Here is a tiny trained network, its code and every weight. The questions are about switching its units off for an input and a class, where a switched-off unit gives its printed mean instead of its output.

import numpy as np


def w(rows, s, z=0):
    codes = np.array(rows[::2]) - 128.0
    scale = np.full(codes.shape[1], s)
    scale[-1] = z or s
    return codes * scale


def norm(h):
    return h / np.sqrt((h * h).mean(-1, keepdims=True) + 1e-5)


def f(y):
    return np.maximum(y, 0)


def log_softmax(a):
    a = a - a.max(-1, keepdims=True)
    return a - np.log(np.exp(a).sum(-1, keepdims=True))


def net(x, mask):
    res = np.array(x, float).reshape(1, 7) / 4 @ E
    u = 0
    for l in range(2):
        y = f(norm(res) @ A[l][:, :-1].T + A[l][:, -1])
        res = res + np.where(mask[u : u + 3], y, B[l][:, -1]) @ B[l][:, :-1]
        u += 3
    return log_softmax(norm(res)[-1] @ U[:, :-1].T + U[:, -1])


A, B = {}, {}
E = w([
[191,81,245,3],'x0',
[71,37,166,119],'x1',
[182,89,67,63],'x2',
[223,196,93,79],'x3',
[136,81,138,77],'x4',
[80,74,173,125],'x5',
[115,136,218,138],'x6',
],0.0049)
A[0] = w([
[111,190,83,129,1],'0.n0',
[9,104,99,109,19],'0.n1',
[92,149,188,135,13],'0.n2',
],0.011,0.0033)
B[0] = w([
[131,178,84,110,198],'0.n0',
[129,8,100,203,252],'0.n1',
[42,189,178,116,193],'0.n2',
],0.014,0.0031)
A[1] = w([
[170,151,81,221,180],'1.n0',
[172,116,160,28,4],'1.n1',
[255,99,191,102,21],'1.n2',
],0.0095,0.0023)
B[1] = w([
[200,159,141,127,252],'1.n0',
[140,99,126,7,230],'1.n1',
[78,99,77,6,234],'1.n2',
],0.012,0.0041)
U = w([
[104,4,97,227,171],'0',
[201,218,19,177,193],'1',
[126,104,103,3,146],'2',
[24,162,228,138,2],'3',
],0.015,0.0028)

Each question gives the input, the list of numbers given to net, and the class t.
The units are the neurons (one row each of A and B). Each row of codes is followed by its name. A weight is (code - 128) times the scale printed after its matrix; where a second scale follows, it is the last column's (A, B and U).
mask holds one flag per neuron, layer by layer. A switched-off neuron (its flag False) gives its mean, the last column of its row in B, instead of its output. The means were averaged over made-up inputs and are rounded, as every weight is.
A unit's drop is (log p(t) with every unit on - log p(t) with that unit switched off) / (log p(t) with every unit on - log p(t) with every unit switched off).
The circuit of an input: a set's keep is (log p(t) with only the set's units on - log p(t) with every unit switched off) / (log p(t) with every unit on - log p(t) with every unit switched off). Starting from all 6 units, units are removed one at a time, each time the one whose removal leaves the highest keep (on an exact tie, the one counted first), for as long as the keep stays at least 0.8.
units of the circuit, in order: the units of the circuit, biggest drop first
k most important neurons: the k neurons with the biggest drops, biggest first
top k neurons in layer l: the k neurons of layer l with the biggest drops, biggest first
drop of u: that unit's drop, to one decimal
input [2,3,-5,-2,5,1,3], class 3: units of the circuit, in order -> [0.n2]
input [-4,-2,7,3,3,5,-5], class 1: units of the circuit, in order -> [1.n2 1.n1]
input [1,0,7,-5,1,0,2], class 0: units of the circuit, in order -> [1.n1 1.n2]
input [-8,6,8,6,7,-2,6], class 1: units of the circuit, in order -> [1.n2 1.n1]
input [-5,-3,7,4,7,4,4], class 1: 2 most important neurons -> [1.n2 0.n2]
input [8,3,-8,-6,5,-5,-5], class 3: units of the circuit, in order -> [0.n2 1.n2]
input [1,-5,-6,7,1,1,8], class 3: top 2 neurons in layer 0 -> [0.n2 0.n0]
input [1,3,-1,2,2,5,2], class 3: top 2 neurons in layer 0 -> [0.n2 0.n1]
input [6,-2,-4,-2,-4,6,-1], class 3: drop of 0.n2 -> 0.3
input [4,4,-4,0,0,1,3], class 3: drop of 0.n2 -> 0.4
input [-6,-3,2,-1,7,2,4], class 0: drop of 0.n2 -> 0.0
input [4,2,-1,-5,0,8,-1], class 0: drop of 1.n1 -> 0.1
